In the rows, zero is written as 128.
Each row is followed by its class.
[139 145 159 100 103 145  82 145 124 147 116 114 118 121 156 170 124 107
 162 116 119 138  90 109 121 110  97 172 101  96 136 156 131 117 104 187
  95 102  83 153  96 119]  <139>
[142 147 160  98 104 150  89 150 134 148 109 116 110 115 160 172 128 108
 157 119 123 139  97 101 114 110  97 178  98 100 129 151 133 119  96 186
  89 116  88 165  86 117]  <126>
[125 135 158  82  73 171  95  74 107 126 135 178 176 140 155  98  67 146
 122 126 153 123  92 131  95  80 149 130 100 151 101 130 147 113  55 141
 132 128 120 182 101 112]  <20>
[123 117 179  71  75 162  74  86 127 132 148 175 168 147 156 104  63 138
 109 137 142 121  81 135  97  81 140 135 104 155  99 140 137 107  58 144
 132 105 129 170 110 109]  <27>
[155 173 174 131 106 134 130 149 146 157  99 108 114  99 160 175 128  91
 143 105 132 137 114 123 112 124 106 158 107  91 121 162 114 124  93 184
  73 125  84 195  81  99]  <137>
[153 172 169 131  97 134 125 150 155 166 103 107 116  98 162 177 137  99
 169 107 126 135 114 130 112 114 102 167 110  84 113 158 115 120 102 172
  75 120  81 186  85 100]  <20>
[159 168 173 127 113 129 130 134 160 160 104 107 112  90 164 170 119  92
 151 108 129 129 108 126 103 126 106 164 114 105 102 165 134 123 103 188
  71 140  84 183  92 106]  <27>
[159 172 168 128  98 131 130 147 159 163 105 107 112  96 168 176 127  95
 154 108 131 131 101 134 106 119 109 165 105  89 107 164 120 118  96 181
  70 127  85 195  91 102]  <27>
[123 149 174  79  73 157  86  86 110 112 140 179 148 134 123 113  45 123
  86 120 146 128  94 109  98  97 123 115 105 130 116 138 120  97  57 154
 150  96 113 180  84 123]  <137>
[153 162 170 116 104 145 110 145 150 170  99 110 129 106 174 181 122  93
 160  99 137 133 110 117 114 110 105 172 122 113 120 161 133 126  98 176
  80 139  74 181 100 103]  <139>
[158 174 168 128 108 130 131 154 152 162 104  97 121  98 170 176 131 104
 158 103 125 133 106 130 109 117 101 172 107  95 103 170 114 120 101 182
  75 121  85 200  91 100]  <196>
[134 132 162  79  69 164  93  78 120 138 148 163 163 145 163 110  67 140
 110 131 135 122  92 138  87  84 144 125 106 156  85 147 139 113  63 149
 134 106 115 197  94 110]  <135>
[148 162 178 124 107 132 118 145 146 154 108 108 122 103 161 170 128 100
 152 105 134 135 104 122 116 114  98 163 112  93 117 164 107 116  93 180
  74 119  84 190  83 102]  <196>
[140 147 165 100 110 139  65 145 128 150 114 106 105 118 168 170 132 113
 167 118 119 134  93 107 121 116  95 176 104 102 132 159 121 135 106 190
  91 108  83 159 107 114]  <137>
[118 145 172  88  87 156  97  93 113 107 140 182 143 133 118 104  37 123
  82 117 152 125  84 114 103  99 118 112 114 138 110 145 119  84  62 157
 141 103 122 175  79 121]  <214>
[149 163 173 128 102 132 126 144 161 161 108 108 122  95 164 179 129 100
 154 107 126 137 103 127 111 115 105 160 112  96 105 158 117 124 103 178
  84 122  81 185  85 104]  <135>
[128 135 153  86  56 176  93  95 111 134 129 176 171 154 152 108  75 146
 115 129 141 133  88 133 101  72 151 137  86 142 113 132 149 125  61 135
 130 109 126 189 103 115]  <209>
[138 155 156 106 100 145  91 133 128 141 101 113  95 111 161 169 126 105
 172 112 126 136 100  96 124 110  91 168 104  88 135 146 141 131  97 188
  78 120  77 172  92 117]  <67>
[158 166 175 119 102 133 122 151 163 167  96 111 127  98 177 173 123  94
 159  98 139 134 102 124 103 113 106 166 118 102 110 157 127 125  98 175
  76 140  78 195  97 101]  <53>
[119 149 158  82  64 158  89  80 109 117 144 181 142 142 123 118  53 117
  87 118 141 121  94 107 108  89 117 114 104 125 118 138 121 102  59 151
 153  90 104 194  80 121]  <29>
[124 126 163  76  67 169  70  75 114 142 148 171 170 153 162 108  65 140
 116 136 142 122  85 139 105  75 139 133 110 157 101 137 133 119  61 138
 139 102 119 187 110 105]  <29>
[136 145 162 101 108 145  72 148 135 156 103 119 104 119 170 165 126 104
 159 110 121 136  93 103 125 114  92 172 113 111 137 156 133 124 102 182
  92 113  78 163 103 114]  <214>
[151 168 171 113  97 142 111 155 151 180  94 109 127 111 170 169 123 100
 159 103 138 132  95 126 112 111 102 166 123 104 121 156 122 116  92 170
  84 135  74 188  92 100]  <196>
[136 153 154 108 109 136  89 134 127 141 114 111 113 116 161 165 133 114
 161 123 113 137  86 115 126 114  96 172  99  94 138 161 126 127 105 198
  81 101  82 167  94 114]  <29>
[127 133 159  81  62 172  84  87 109 140 133 173 174 153 158 100  75 146
 125 133 139 127  89 139 100  73 146 142 100 150 114 135 147 113  59 135
 131 111 118 185 104 110]  <20>
[139 155 152  97  97 147  92 139 127 142 112 112 100 115 166 167 128 110
 162 118 119 138  99  99 116 112  98 170  97 103 136 160 134 130  97 194
  84 116  78 168  87 122]  <126>
[150 168 176 123 111 124 115 139 162 161 109 105 114  96 167 171 120  93
 159 106 131 127 101 130 117 118 102 162 114 103 104 166 127 127 107 181
  75 135  82 178 100 106]  <27>
[135 148 166 106 108 142  80 150 142 148 107 109  98 118 160 170 133 107
 159 116 108 132  88 111 125 109  93 181 106 104 126 161 131 132 105 192
  84 110  94 155 100 114]  <209>
[155 174 163 131  92 140 138 146 152 167  91 110 116  97 170 176 133  98
 159  97 135 139 120 116  98 119 108 159 116  96 113 163 129 118  96 178
  81 137  75 211  78 105]  <135>
[153 170 174 132 116 128 126 150 155 165 112 100 123  97 161 178 128  99
 154 107 122 131 102 134 109 120 109 164 114  97  94 160 109 119 110 180
  73 128  95 173  97 100]  <209>
[123 131 156  82  68 174  84  76 113 133 143 174 165 148 160 108  66 141
 112 130 147 125  88 131 101  79 141 130  98 151 103 136 143 121  61 141
 137 108 117 196 104 111]  <29>
[116 142 174  73  66 158  86  89 111 118 139 180 148 142 122 110  47 121
  86 115 150 127  85 107 103  91 115 109 111 134 115 139 120  95  49 148
 154  94 108 181  80 121]  <196>
[145 162 183 130 113 125 122 141 153 159 120 105 120  94 164 168 122  92
 157 110 128 130 101 131 114 114 101 165 121  96  96 158 107 117 100 180
  69 118  93 186  99  93]  <67>
[117 136 176  82  80 152  93  93 106 107 151 184 148 136 122 106  46 119
  75 115 145 126  90 106  99 101 120 114 109 134 109 141 110  83  58 155
 150  88 120 176  79 122]  <214>
[143 147 158 105 107 149  93 152 136 141 104 120 111 117 153 163 132 114
 163 106 119 131  98 110 122 110 101 173 101  97 132 156 135 129 109 186
  90 122  90 161  91 125]  <209>
[144 151 163 104 113 138  80 146 130 150 114 112 107 115 161 164 130 110
 161 115 125 136  96 114 115 117  98 172 100  94 128 155 127 124 102 189
  87 109  86 170  96 113]  <137>
[160 182 171 133 110 128 134 146 149 161 102 103 109  94 161 168 125  92
 155 103 133 135 119 127  99 125 104 154 102  87 101 160 125 117 101 184
  76 135  86 203  81 101]  <137>
[113 140 171  83  70 159  96  88 112 110 144 182 148 136 121 106  44 125
  88 121 150 123  88 116 103  91 125 105 110 133 110 136 122  92  59 150
 153 101 115 180  73 123]  <135>
[140 150 153 110 101 155  95 150 128 142  99 119 114 113 164 161 129 116
 171 117 126 135  92 101 121 113 103 171  94  96 150 147 152 128 102 183
  90 133  83 159  92 120]  <139>
[140 145 156 107 107 146  86 142 133 151 115 111 118 114 164 166 128 112
 168 118 120 135  87 111 125 113 101 178 103 104 138 154 144 132 111 182
  93 122  82 155 101 116]  <139>
[148 165 176 119 107 145 109 134 155 171  95 112 122 100 173 170 127  95
 170  99 142 128 117 115 106 120 106 154 122 112 105 155 122 118  95 176
  82 152  76 178  92  98]  <20>
[128 132 163  81  72 167  83  82 114 143 149 164 173 148 168 108  68 143
 115 137 140 127  77 148 104  76 143 142 108 150 101 140 139 118  69 141
 129 105 120 190 112 105]  <29>
[119 128 163  86  74 174  86  74 109 126 140 179 177 144 157 104  65 146
 117 136 149 122  88 126 100  76 142 120  99 149 103 131 140 119  60 140
 138 120 125 183 104 110]  <29>
[119 146 169  75  65 160  90  91 109 111 136 182 154 138 130 108  49 125
  91 120 145 130  87 107 103  85 124 117 106 137 126 136 127  94  51 144
 147 112 110 180  86 125]  <126>
[125 131 165  79  69 170  94  80 118 142 148 165 165 147 160 110  67 138
 109 139 134 132  84 145  93  76 148 142  96 147  97 138 139 106  66 138
 133  99 126 184 111 111]  <175>
[152 177 169 133 110 129 133 151 164 165 101  99 118  92 163 179 131  97
 157 106 116 135 105 128 108 121 108 165 108  99 105 165 121 127 109 185
  72 127  87 182  97 102]  <209>
[157 174 165 128 103 138 131 157 162 180  99 104 120 101 173 181 133  95
 160 106 130 129 109 138 110 116 104 163 116  92 109 157 115 119 103 174
  77 133  78 196  91  94]  <29>
[136 148 153 106 117 141  97 140 131 144 110 119 110 114 152 162 125 107
 154 112 119 134 106 106 117 122  94 159  98  94 130 155 130 117 114 189
 100 116  85 165  91 114]  <29>
[129 127 163  71  69 171  78  71 109 138 146 178 170 147 160 104  59 138
 108 128 152 127  90 127  90  85 140 121 112 153 102 141 141 112  60 145
 140 106 114 198 101 110]  <29>
[116 153 158  97  62 159 117 101  98 107 131 178 147 134 122 110  62 130
  92 125 136 135  86 115 106  87 130 120  89 107 131 138 133  97  60 142
 148  99 122 186  85 126]  <175>
[117 118 173  75  74 169  79  74 114 132 146 174 171 145 159 105  63 143
 116 134 153 122  87 126  93  77 143 124 115 160  94 129 136 109  57 140
 139 120 123 175 101 110]  <135>
[122 158 152 104  61 153 112 110 102 115 137 174 133 138 121 108  59 125
  82 124 129 135  85 117 102  97 122 128  87 116 122 139 126  94  61 148
 144  82 120 193  77 122]  <214>
[124 120 172  74  77 169  77  80 117 128 142 183 168 147 157  97  58 136
 102 122 148 125  89 122  90  87 138 130 110 166 100 140 133 103  55 144
 140 110 122 184 104 114]  <214>
[125 127 166  75  68 165  83  81 124 132 138 170 170 151 163 108  69 136
 116 129 142 125  95 126  95  78 141 135  99 161 105 135 139 117  55 143
 129 115 115 184 103 113]  <53>
[122 147 171  91  74 152 115  95 108 106 140 173 147 127 127 111  56 128
  91 127 132 132  86 123  99  91 130 119  96 120 110 143 126  97  64 152
 143  94 126 178  94 120]  <175>
[154 169 171 134 108 129 129 158 153 167 110 101 114 100 169 179 131  94
 152 111 119 138 106 137 118 114 102 178 113  97 107 161 112 121 105 178
  67 112  90 184  92  99]  <214>
[151 166 172 126 113 121 134 153 165 165 113 101 124  95 169 174 127  93
 153 104 126 130  96 136 106 121 106 167 114  99 106 157 112 123 110 181
  74 130  81 176  99 101]  <53>
[112 151 170  92  71 160  96  91 109 113 132 185 157 136 119 107  50 124
  92 116 148 121  81 113 105  88 128 111 107 129 113 129 125  96  53 146
 146 114 122 171  85 125]  <209>
[123 126 162  72  68 173  83  69 108 128 140 181 172 150 156 106  64 140
 111 128 151 129  92 126  94  79 139 123 106 149 105 135 136 111  56 143
 139 110 118 189 102 113]  <29>
[152 163 171 128 107 138 123 144 153 160 110 114 134  98 159 173 121  94
 154 102 134 132 103 121 104 119 106 158 112  98 111 161 118 114 101 176
  88 135  82 183  91 104]  <139>
[147 160 184 114 114 133 116 142 156 157 108 114 131  95 168 169 116  93
 151 104 139 130 103 121 105 114 104 163 120 114 106 161 116 111  93 181
  78 139  87 184  93 102]  <126>
[120 150 171  87  69 151 109  86 111 109 147 171 136 133 119 114  54 118
  86 126 129 129  95 111  91  94 123 108  97 121 107 145 116  87  61 153
 151  88 118 183  85 122]  <175>
[137 150 154 108 104 147  87 153 132 154  99 121 101 117 160 160 129 104
 162 110 124 135  96 102 117 120  95 171 105 103 141 152 135 117 102 185
  92 116  79 168  92 118]  <214>
[129 122 168  72  69 162  87  88 115 131 146 178 181 150 157 105  63 144
 110 131 147 128  83 133  90  77 147 135 100 152 104 127 137 110  58 139
 132 104 123 178 107 113]  <53>
[127 125 171  75  71 168  81  66 115 136 148 177 181 147 154 107  57 140
 105 136 145 124  83 134  93  83 141 124 114 156  97 135 131 108  58 140
 141 106 121 183 103 109]  <29>
[124 127 172  74  68 167  78  84 117 142 137 169 173 152 163  99  63 143
 112 133 143 126  81 137  95  78 138 135 107 158 107 141 143 113  55 138
 132 108 119 186 104 107]  <196>
[113 119 174  90  83 169  81  72 111 125 146 178 183 141 160  95  64 148
 116 138 153 119  76 133 110  76 144 133 111 161 106 129 141 120  63 135
 134 126 133 177 115 104]  <29>
[122 131 174  85  80 164  84  76 110 126 144 170 172 142 155  97  65 142
 115 137 149 126  90 133  94  84 145 126  97 152 102 130 137 114  56 144
 129 120 127 178 104 110]  <137>
[128 129 162  80  67 175  84  74 112 136 141 170 176 152 158 106  64 136
 120 131 148 125  90 129  97  76 145 133 102 162 107 135 149 111  55 138
 133 121 116 187 105 112]  <139>
[152 164 180 133 114 124 123 141 161 156 114 105 116  92 164 182 126  92
 151 111 127 129 102 130 115 114 102 169 110  96  93 168 113 125 102 184
  67 121  96 179  99  99]  <27>
[123 121 178  73  72 169  84  79 115 135 138 172 175 145 162 106  63 139
 112 136 138 127  88 134  92  77 145 131 109 157 101 143 137 112  58 139
 138 111 127 174 114 110]  <175>
[138 143 162 101 118 134  91 144 136 132 110 118 105 111 152 160 121 105
 162 108 127 128 105  90 103 119  89 161 101  96 127 158 131 120 109 197
  92 126  85 159  85 122]  <53>
[140 140 164 106 106 147  92 148 139 156 105 113 104 112 170 164 129 109
 163 113 133 135  91 113 114 112 101 165 111 100 126 150 136 130 103 182
  88 131  79 164  90 111]  <135>
[115 145 176  81  72 154  91  83 109 115 139 176 150 135 127 107  48 119
  87 114 149 120  84 106 101  94 117 114 112 135 109 139 122  97  52 152
 151 106 111 182  84 119]  <196>
[151 173 174 136 115 131 139 153 160 158 109 106 118  90 154 169 127  93
 149  97 132 133 108 128 103 125 108 154 106  91  95 161 113 114 106 183
  78 136  92 187  86 103]  <209>
[123 154 162  92  68 145 113  96 110 108 139 172 147 137 121 113  56 122
  92 122 141 125  89 109 100  89 124 119  96 126 119 133 132 101  59 150
 137 100 115 187  81 123]  <53>
[141 152 158 103 104 138  89 140 136 140 113 110 107 112 163 172 130 110
 163 124 111 140  96 109 124 107  97 175  89 101 128 156 131 133 102 190
  80 106  87 162  95 115]  <126>
[117 150 160  93  72 155 102  88 109 102 142 181 149 134 115 111  54 128
  90 125 137 125  90 114 111  91 118 115 100 118 124 139 114  92  61 152
 149  92 116 187  78 122]  <29>
[160 177 160 129 104 130 132 154 151 171 104  98 110  95 172 175 136 100
 164 106 122 137 110 137 107 119 108 174 106  92 101 161 122 126 107 181
  71 123  82 186  96  94]  <20>
[119 147 166  90  70 165  92  94 111 107 130 185 146 139 116 108  53 126
  93 115 143 128  89 113 109  87 126 114 103 131 116 137 122 100  57 149
 145 107 121 177  86 124]  <209>
[123 128 172  80  77 166  87  64 116 129 147 172 173 139 154  98  63 139
 122 131 146 122  98 133  88  85 144 126 106 163  84 136 136 108  59 144
 136 116 124 178 104 110]  <20>
[129 138 148  88  62 169 100  85 104 131 139 174 164 150 154 107  73 146
 112 134 141 130  90 136 102  77 144 133  91 139 112 133 146 122  61 139
 131 103 121 200 100 110]  <29>
[120 119 177  66  69 169  74  70 115 138 148 176 171 152 149 103  52 126
 111 129 146 125  92 122  85  84 135 120 115 153  90 138 131 100  55 146
 139  99 119 181  98 111]  <67>
[128 135 152  92  64 176  96  89 100 132 130 180 169 149 160 102  69 146
 111 128 147 133  91 126 102  81 149 135  91 147 115 130 154 115  57 134
 131 113 123 197  98 116]  <214>
[161 179 165 134  98 135 135 158 168 174  94 107 119  98 161 177 134  96
 155 104 118 139  97 138 108 118 112 163 101  90 107 158 125 130 104 181
  70 127  81 186  89 103]  <209>
[132 151 155 102  97 156  89 142 124 143  86 124 110 118 165 161 125 109
 177 110 135 129  98  92 128 107  99 160 104  96 149 141 148 133  92 184
  83 137  75 167  93 118]  <67>
[138 147 158 100  93 144  76 141 133 138 112 118 104 123 158 170 128 110
 157 120 129 131  86 106 121 107  95 176  90  85 137 162 127 117  91 189
  84 102  89 177  85 119]  <27>
[156 169 174 122  98 144 130 150 161 169  89 110 113  98 171 184 132  91
 161 105 124 138 120 123 107 108 107 158 111  95 111 157 117 121  94 171
  80 135  80 185  98  99]  <175>
[129 125 169  73  66 171  78  74 125 137 139 178 170 147 160 102  60 136
 109 130 148 124  79 135  89  85 145 132 100 155  99 141 148 109  54 143
 135 115 118 187 103 117]  <27>
[119 143 176  98  87 144 106  84 114  98 149 176 152 126 118 110  48 120
  86 124 142 118  84 105  97  96 122 114  98 131 100 131 118  97  63 158
 141 108 126 169  83 120]  <53>
